What each symbol does to the items:
state | π η σ φ ρ θ
q8 | q454 q156 q586 q483 q273 q632
q453 | q388 q960 q30 q285 q947 q640
q798 | q827 q944 q902 q411 q726 q211
q704 | q947 q902 q411 q476 q615 q224
q454 | q523 q157 q311 q977 q483 q316
q892 | q516 q411 q476 q58 q640 q827
q254 | q794 q325 q905 q596 q248 q572
q590 | q680 q102 q924 q934 q350 q248
q172 | q899 q892 q78 q768 q30 q476
q944 | q896 q734 q211 q224 q152 q613
q572 | q924 q768 q828 q590 q325 q899
q273 | q483 q452 q8 q569 q836 q156
q429 | q712 q82 q836 q316 q632 q264
q152 | q224 q266 q944 q902 q523 q734
q734 | q767 q454 q613 q841 q266 q311
q329 | q211 q569 q266 q944 q978 q483
q836 | q569 q264 q273 q712 q429 q452
q189 | q572 q30 q285 q325 q516 q172
q311 | q152 q316 q978 q523 q454 q712
q632 | q316 q680 q429 q157 q156 q82
q569 | q613 q586 q483 q734 q712 q786
q712 | q734 q8 q569 q266 q316 q586
q768 | q248 q58 q899 q102 q388 q516
q613 | q726 q311 q977 q767 q734 q978
q614 | q172 q93 q960 q30 q827 q615
q80 | q264 q254 q420 q82 q924 q905
q977 | q798 q978 q523 q726 q613 q329
q516 | q325 q453 q189 q990 q58 q30
q30 | q768 q640 q172 q388 q453 q892
q211 | q93 q613 q841 q896 q944 q977
q767 | q704 q523 q726 q615 q841 q152
q316 | q266 q273 q712 q329 q157 q8
q411 | q453 q224 q827 q947 q704 q896
q680 | q273 q420 q82 q836 q934 q596
q102 | q420 q195 q248 q80 q828 q990
q420 | q452 q905 q596 q264 q80 q350
q388 | q102 q78 q768 q828 q285 q58
q523 | q902 q329 q152 q798 q977 q266
q615 | q476 q798 q704 q892 q93 q902
q157 | q329 q836 q316 q978 q786 q273
q224 | q960 q841 q896 q614 q902 q767
q596 | q156 q350 q794 q452 q420 q590
q111 | q429 q924 q934 q632 q794 q80
q905 | q111 q572 q350 q794 q254 q828
q93 | q892 q726 q615 q640 q896 q798
q828 | q80 q899 q102 q924 q572 q195
q978 | q944 q712 q329 q152 q311 q569
q483 | q977 q786 q454 q613 q569 q157
q264 | q586 q794 q452 q8 q82 q111
q990 | q350 q285 q325 q905 q195 q388
q58 | q990 q947 q516 q195 q78 q453
q156 | q157 q934 q632 q786 q452 q680
q934 | q836 q80 q680 q429 q111 q420
q195 | q905 q189 q990 q254 q899 q285
q586 | q311 q632 q786 q454 q8 q429
q899 | q254 q516 q195 q248 q768 q189
q78 | q195 q476 q58 q899 q172 q947
q350 | q934 q828 q590 q111 q905 q102
q827 | q30 q896 q614 q453 q411 q93
q452 | q786 q111 q156 q586 q264 q934
q266 | q841 q483 q734 q211 q329 q454
q325 | q590 q388 q572 q350 q990 q768
q896 | q640 q767 q93 q960 q224 q726
q476 | q189 q827 q947 q516 q892 q614
q960 | q78 q615 q640 q172 q614 q704
q947 | q285 q614 q453 q189 q476 q960
q726 | q411 q152 q798 q704 q767 q944
q902 | q614 q211 q224 q827 q798 q841
q640 | q58 q704 q892 q78 q960 q411
q841 | q615 q977 q767 q93 q211 q523
q794 | q632 q590 q111 q156 q596 q924
q248 | q596 q990 q254 q420 q102 q325
q924 | q82 q248 q80 q680 q590 q254
q285 | q828 q172 q388 q572 q189 q78
q82 | q8 q596 q264 q273 q680 q794
q786 | q978 q429 q157 q311 q586 q836

The rows follow the links: the fewer symbols apart two items are, the more alike their rows tend to be.

Each row is also shifted at random along 2 hidden directions that mean nothing.

Rows in random order:
Each row is one item's numbers.
r1: [-19, -10,   6,   2,  -2,  -4,  -2,   7, -11,  -1,   8,   5,  -2,   3,   0, -16,   3,  -3,   5, -12,   3,   3,   0,   6,   0, -16]
r2: [ 11,  -4,   0,   8,  -7, -15,  -9,  16,  -5,  -6,  -2,   4,  -5,   0,   3,   6,   1,  -7,  10,  -5,   0,   0,  10,  -3,   7,  -5]
r3: [ 31,  -7,  10,  -1,  -8,   7,  -2,  -4, -20,  -2,  10,  -1,   3,   6,  -5, -20,   4,  -1,  10, -13,   3,  12,  -3,  13,   0, -20]
r4: [  5,  -4,   1,  -8,   3,   3,   5,  -2,   2,   6,  12,  10,  -6,  -1,   6, -17,   5,  -1,  -5,  -7,   5,   1,  -8,   4, -15, -10]
r5: [ -9,  -3,  -5,  -2,  11,   5,  17,  -3,   7,   7,   0,  -2,  -3,   3,  -7,   8,  -8,   3, -17,   9,  -2, -13,   0,  -1,   2,  12]
r6: [  7,  -8,   1,  -9,   4,   7,  14,   0,   5,   1,   9,  -4,   2,   5,  -1,  -7,  -1,   4, -17,   1,   2,   2,  -4,   7, -14,   5]
r7: [ -5,  -4,   2,   7,   4,   7,   8,  -2, -11,   1,  -4, -10,   5,   7, -16,   7,  -9,   2,   0,   4,  -5,  -5,   5,   4,  18,   4]
r8: [ -1,  -4,   2,   9, -10, -15, -13,  18,  -5, -15,  -6,  -6,   4,   1,   3,  11,   2,  -4,  12,  -3,   0,   7,  12,  -3,   7,   1]
r9: [  2,   0,  -5,   3,  -4, -15,  -7,  14,   8,  -4,  -3,   5,  -6,  -4,  10,  10,   2,  -6,   1,  -1,   1,  -2,   6,  -7,  -4,   4]
r10: [ 13,  14, -10,  -7,  13,  11,  11, -21,  14,  18,  -2,   9, -10,  -7,  -1,   4,  -6,   3, -11,  12,  -2, -15,  -9,  -7,  -1,   9]
r11: [ 11,  -5,  -3,  -7,   9,   7,  19,  -3,   9,   6,   5,  -2,  -2,   4,  -4,   3,  -5,   3, -21,   6,   0,  -8,  -3,   4,  -9,  12]
r12: [ -8,   4,  -5,   0,  11,   7,  11,  -9,   5,  10,  -3,   1,  -4,  -1,  -8,   8,  -7,   3, -10,   9,  -3, -13,  -2,  -2,   8,  10]
r13: [ 13,  -3,   1, -11,   3,   6,   7,  -5,   5,   7,  12,   8,  -6,  -1,   5, -17,   5,   1,  -9,  -5,   4,   1, -10,   5, -19,  -8]
r14: [  5,  -2,  -5,   3,   0, -15,  -4,  13,   7,   3,   1,  13, -13,  -5,   9,   3,   2,  -8,   0,  -3,   2,  -7,   4,  -6,  -2,  -3]
r15: [ -3,   9,   0,   5,   2,  11,  -2, -15,  -7,   4,  -7,  -3,   3,  -1, -11,   3,  -5,   3,  10,   5,  -4,  -3,  -1,  -1,  17,   1]
r16: [ -9, -15,  12,   0,  -5,   5,   4,   7, -17,  -9,   8, -12,  10,  10,  -7, -13,   1,   3,   0,  -9,   2,  12,   2,  13,  -1,  -8]
r17: [-11,  -7,  -2, -14,   8,   4,  15,   0,  13,   5,  12,   2,  -2,   2,   7, -10,   2,   3, -22,   0,   3,  -1,  -8,   3, -23,   4]
r18: [-27,   1,  -8,   1,  -1, -17,  -7,  17,  17,  -7,  -5,   2,  -2,  -5,  14,  13,   3,  -3,  -5,   3,   0,  -2,   6, -10,  -9,  12]
r19: [ 25,   2,  -7, -10,  14,   9,  21, -11,  15,  13,   4,   5,  -9,  -1,  -3,   4,  -6,   3, -23,  11,  -1, -13,  -6,  -1,  -9,  14]
r20: [  7,  11,  -9,  -7,   0,  -9,  -6,   2,  24,   0,  -4,   7,  -4, -10,  18,  11,   5,  -1,  -7,   7,   1,  -1,  -2, -12, -19,  13]
r21: [-40,  11,  -2,   2,   0,   4,  -8,  -8,   3,  -2, -10,  -6,   9,  -4,   0,   5,   0,   4,   7,   5,  -3,   2,  -2,  -5,   6,   5]
r22: [  9,   1,  -9,  -1,   4, -13,   0,   7,  14,  10,   5,  20, -18,  -8,  12,   0,   3,  -8,  -6,  -3,   3, -12,   0,  -8,  -9,  -3]
r23: [  2,  -4,  -1,  -1,   8,   6,  15,  -3,   1,   4,   0,  -6,   0,   5, -10,   6,  -8,   3, -12,   7,  -2,  -8,   1,   3,   5,  10]
r24: [-14,   4,  -5,   1,  -4, -13,  -9,  12,  12,  -8,  -6,  -2,   2,  -4,  12,  12,   4,  -1,   0,   3,   0,   3,   4,  -8,  -7,   9]
r25: [ 26, -13,  12,   3,  -5,   9,   9,   2, -20,  -9,   3, -16,  11,  13, -17,  -2,  -5,   3,   1,  -3,  -1,   9,   5,  13,   9,  -2]
r26: [  9,  14,  -9,  -5,  12,  11,   8, -21,  13,  16,  -4,   8,  -8,  -7,  -2,   5,  -5,   3,  -8,  12,  -2, -14,  -9,  -6,   0,   8]
r27: [ 26,  14,   5,   3, -11,   9, -16, -13,  -9,  -8,  -9,  -9,  12,  -3,  -3,   2,   3,   3,  21,   1,  -2,  14,  -2,   0,   9,  -3]
r28: [ -2,   6,  -2,   1,  -7,  -9, -11,   6,   8, -10,  -8,  -4,   4,  -4,   9,  10,   4,   0,   4,   2,   0,   8,   3,  -6,  -5,   7]
r29: [-23,   5,   1,   4,  -9,  -4, -15,   4,  -1, -14, -11, -11,  13,  -1,   4,   8,   4,   2,  11,   2,  -1,  11,   5,  -4,   3,   5]
r30: [ 16,   2,  -2,   2,   7,  10,  10, -11,  -3,   7,  -3,  -2,  -2,   2, -12,   6,  -8,   2,  -4,   7,  -3,  -9,  -1,   1,  11,   5]
r31: [  3,  17,  -9,  -5,   9,  11,   4, -22,  13,  14,  -5,   8,  -6,  -9,   1,   3,  -3,   4,  -5,  11,  -2, -11, -10,  -7,   0,   8]
r32: [-18,  14,  -2,   0,  -2,   6,  -9, -12,   3,  -1,  -9,  -4,   7,  -5,   1,   3,   1,   5,   9,   5,  -2,   3,  -5,  -5,   3,   4]
r33: [ 15,  -1,  -4,   2,   1, -10,  -3,   6,   1,   7,   6,  16, -15,  -4,   7,  -6,   2,  -8,   2,  -6,   2,  -6,   1,  -3,  -1, -10]
r34: [-17, -12,   7,  -4,  -2,   3,   6,   5,  -7,  -4,   9,  -5,   6,   7,  -1, -14,   3,   2,  -5,  -7,   3,   7,  -2,   9,  -8,  -7]
r35: [  9,   0,  -5,   3,  -3, -15,  -6,  13,   8,  -2,  -1,   8,  -8,  -5,  10,   9,   2,  -6,   0,  -1,   1,  -3,   6,  -8,  -3,   2]
r36: [-15,  -2,  -8,   2,   1, -18,  -2,  16,  12,   2,   0,  12, -12,  -5,  12,   6,   2,  -7,  -5,  -2,   2,  -9,   6,  -9,  -5,   2]
r37: [ 21,   1,  -6, -20,  11,   7,  16, -10,  23,  14,  14,  14, -12,  -5,  13, -14,   4,   3, -26,   2,   5,  -5, -17,   1, -33,   3]
r38: [  7, -13,   9,  -3,  -3,   7,   8,   3, -11,  -6,   7, -11,   9,  10,  -8,  -8,   0,   4,  -5,  -5,   2,   9,   1,  11,  -4,  -2]
r39: [ -7,  -1, -10,   0,   4, -16,   0,  12,  17,   8,   4,  19, -17,  -8,  14,   2,   2,  -7,  -8,  -1,   2, -13,   1,  -9, -10,   0]
r40: [ -2,   9,  -5,  -3,  -4,  -7, -10,   2,  15,  -6,  -7,  -1,   3,  -6,  12,   9,   5,   1,   0,   5,   0,   5,   0,  -8, -10,  10]
r41: [-21, -12,   8,   2,  -4,  -1,  -1,   7, -14,  -4,   9,  -1,   2,   6,  -1, -17,   3,  -2,   6, -12,   2,   6,   1,   9,   1, -16]
r42: [-13,  -6,  -6,  -7,  13,   3,  20,   0,  15,   7,   3,  -1,  -3,   2,  -2,   6,  -6,   4, -25,   8,  -1, -12,  -2,   0, -10,  16]
r43: [ 17,   1,  -5,   2,  -2, -15,  -6,  11,   9,   1,   0,  10, -10,  -5,  10,   6,   3,  -6,   1,  -1,   2,  -4,   4,  -7,  -4,   0]
r44: [ -6, -12,   5,  -4,   3,   4,  14,   5,  -3,  -4,   6, -10,   7,   9,  -7,  -2,  -2,   4, -13,   0,   1,   2,   1,   8,  -5,   5]
r45: [-16,  -8,   0,   6,  -1, -13,  -4,  13,  -5,   2,   4,  10,  -8,  -1,   4,  -5,   2,  -7,   5,  -9,   1,  -4,   6,  -2,   5, -12]
r46: [  3,   0,  -6,  -4,  12,   7,  16,  -8,  10,  11,   0,   1,  -6,   0,  -6,   7,  -8,   3, -17,  10,  -3, -14,  -3,  -2,   1,  12]
r47: [-10,  12,   1,   4,  -2,   9,  -8, -14,  -5,   0,  -9,  -5,   7,  -2,  -6,   3,  -2,   4,  13,   4,  -3,   2,  -2,  -2,  13,   0]
r48: [-19,  -7,  -5, -11,  12,   2,  21,   3,  20,   6,   8,   0,  -3,   2,   4,   1,  -3,   4, -30,   8,   1,  -9,  -5,   1, -20,  15]
r49: [ -9,  -8,  -3,  -8,  10,   4,  20,   2,  12,   4,   5,  -4,  -1,   4,  -2,   3,  -4,   4, -23,   7,   0,  -7,  -2,   2, -11,  13]
r50: [ 18,   1,  -3,  -8,   5,   0,   4,  -4,   7,  13,  12,  19, -15,  -6,  10, -16,   5,  -4,  -5,  -6,   4,  -5,  -9,   0, -15, -12]
r51: [-14,  -5,  -5,   4,   2, -15,  -2,  14,   6,   5,   4,  14, -12,  -4,   9,  -1,   2,  -8,  -1,  -5,   2,  -9,   4,  -6,  -1,  -5]
r52: [-22,  -9,   3,   4,  -1,  -7,  -3,  10,  -8,   2,   7,   8,  -5,   2,   3, -12,   3,  -6,   5, -11,   3,  -2,   2,   2,   2, -15]
r53: [-39,   7,   0,   6,   1,   6,  -5,  -7,  -4,   0, -10,  -6,   7,   0,  -7,   6,  -4,   4,   7,   5,  -4,  -2,   1,  -2,  15,   3]
r54: [ -9,  10,   0,   1,  -7,  -1, -13,  -3,   3, -10,  -9,  -7,  10,  -3,   5,   7,   3,   3,   9,   3,   0,  10,   0,  -4,  -1,   5]
r55: [-28,   4,  -6,   1,  11,   5,   9,  -7,   7,   8,  -5,   0,  -2,   0,  -7,   8,  -8,   3,  -8,   9,  -4, -13,  -2,  -4,   9,   9]
r56: [ -4,  -9,   8,   2,  -4,  -1,  -3,   4, -15,  -1,   9,   3,   0,   5,  -2, -17,   3,  -3,   8, -13,   3,   6,   0,   8,   2, -18]
r57: [-20,  -8,   1,   6,   0, -10,  -4,  11,  -6,   2,   5,   9,  -7,   1,   3,  -9,   2,  -7,   5, -10,   2,  -4,   3,   0,   3, -13]
r58: [ 13,  17,  -2,  -2,  -3,   9, -11, -18,   3,   0,  -8,  -2,   5,  -6,   1,   3,   2,   4,  10,   5,  -1,   6,  -7,  -4,   1,   2]
r59: [-17,  -9,   4,  -7,   1,   3,   7,   4,  -2,   0,  10,   0,   2,   3,   3, -15,   3,   1,  -8,  -7,   4,   4,  -4,   6, -12,  -6]
r60: [-43,  10,  -3,   2,   5,   5,  -3,  -9,   4,   2,  -9,  -3,   6,  -3,  -3,   5,  -2,   3,   3,   6,  -3,  -4,  -3,  -5,   9,   6]
r61: [ 42,  -8,   7,  -6,  -2,  11,  11,  -5, -11,  -3,   8,  -8,   5,   8, -10,  -7,  -1,   4,  -4,  -3,   1,   8,  -2,  12,  -4,  -3]
r62: [-16,  -7,   1,   3,   1,  -9,  -2,  10,  -3,   4,   7,  11,  -9,   0,   5, -11,   3,  -6,   3, -10,   3,  -4,   1,   0,   0, -13]
r63: [ -2,  -8,  -1,  -2,   7,   5,  16,   1,   2,   3,   2,  -6,   1,   6,  -9,   6,  -7,   4, -16,   6,  -2,  -7,   2,   4,   1,  11]
r64: [ 14,   2,  -6,   1,  -3, -14,  -7,  11,  10,  -4,  -3,   6,  -6,  -5,  10,  10,   2,  -4,   1,   0,   1,  -1,   5,  -8,  -5,   4]
r65: [-32,  -6,  -5,   1,   4, -14,   0,  13,   7,   7,   6,  15, -13,  -3,  10,  -7,   2,  -7,  -4,  -7,   2,  -9,   1,  -4,  -5,  -7]
r66: [ 19,  21,  -5,  -5,   3,  12,  -5, -24,   9,  10,  -6,   5,  -1, -10,   2,   2,   0,   4,   4,   9,  -1,  -2, -11,  -6,  -2,   3]
r67: [ 11,   6,   5,   8,  -2,  12,  -4, -14, -18,   0,  -8,  -7,   7,   3, -17,   3,  -5,   3,  16,   3,  -4,   1,   1,   3,  24,  -5]
r68: [ 58,  18,  -1,  -6,  -8,   5, -13, -14,   6,  -3,  -5,   1,   2,  -9,   8,   5,   5,   2,  10,   4,   1,  10,  -6,  -4,  -8,   3]
r69: [-10,  12,   2,   2,  -7,   5, -14,  -9,  -5,  -8, -10,  -9,  12,  -3,  -1,   4,   2,   4,  15,   2,  -2,  10,  -1,  -2,   7,   0]
r70: [-52,   4,   3,   6,  -8,  -5, -15,   7,  -3, -16, -12, -15,  17,   1,   2,   8,   3,   4,  11,   1,  -2,  11,   6,  -3,   6,   5]
r71: [  8,  16, -11, -10,   1,  -4,  -5,  -5,  27,   2,  -4,   7,  -4, -12,  18,   9,   6,   2,  -8,   9,   1,   0,  -7, -12, -22,  15]
r72: [ -1, -15,  13,   1,  -7,   6,   5,   6, -20, -11,   7, -15,  14,  13, -11, -10,   0,   3,   2,  -8,   1,  13,   4,  14,   3,  -8]
r73: [  8,   3,   0,   4,   5,  10,   6, -11,  -7,   5,  -5,  -4,   1,   2, -14,   6,  -8,   2,   2,   5,  -4,  -8,   1,   1,  16,   3]
r74: [ -9,  -9,   5,   4,  -3,  -5,  -5,   7, -13,   0,   7,   6,  -3,   2,   0, -14,   3,  -5,   9, -12,   2,   2,   2,   4,   4, -17]
r75: [ 38,   3,   4,   6, -13,  -7, -16,   7,  -8, -13,  -6,  -5,   5,  -1,   1,   9,   3,  -2,  17,  -2,   0,  12,   7,  -1,   5,  -2]
r76: [-12,  17,  -7,  -7,   1,   2,  -7, -10,  19,   1,  -7,   2,   2, -10,  12,   6,   4,   4,  -3,   9,   0,   2,  -8, -10, -13,  11]

Some items, each with its row:
q712 r12
q899 r43
q798 r17
q80 r29
q8 r67
q411 r4
q590 r71
q640 r50
q211 r61
q311 r5
q452 r66
q615 r13
q453 r57
q572 r8
q273 r15
q266 r63
q329 r19
q794 r76
q82 r32
q420 r54
q569 r30
q224 r37
q896 r34
q905 r28

Row, symbols taken left to right, then the row they reach:
r16 π σ: r1
r52 ρ π: r22
r64 φ η: r18
r11 θ η π: r42
r60 η ρ φ: r53
r56 σ φ η: r74
r7 η π: r23
r47 σ η φ: r31
r44 θ σ: r49
r51 η π: r14
r59 φ φ: r33
r20 π ρ: r70
r69 π η: r21
r24 η ρ: r35
r25 φ π: r41
r9 η ρ: r39
r62 η π: r45
r40 θ: r75
r26 ρ η π: r55
r65 π ρ: r36

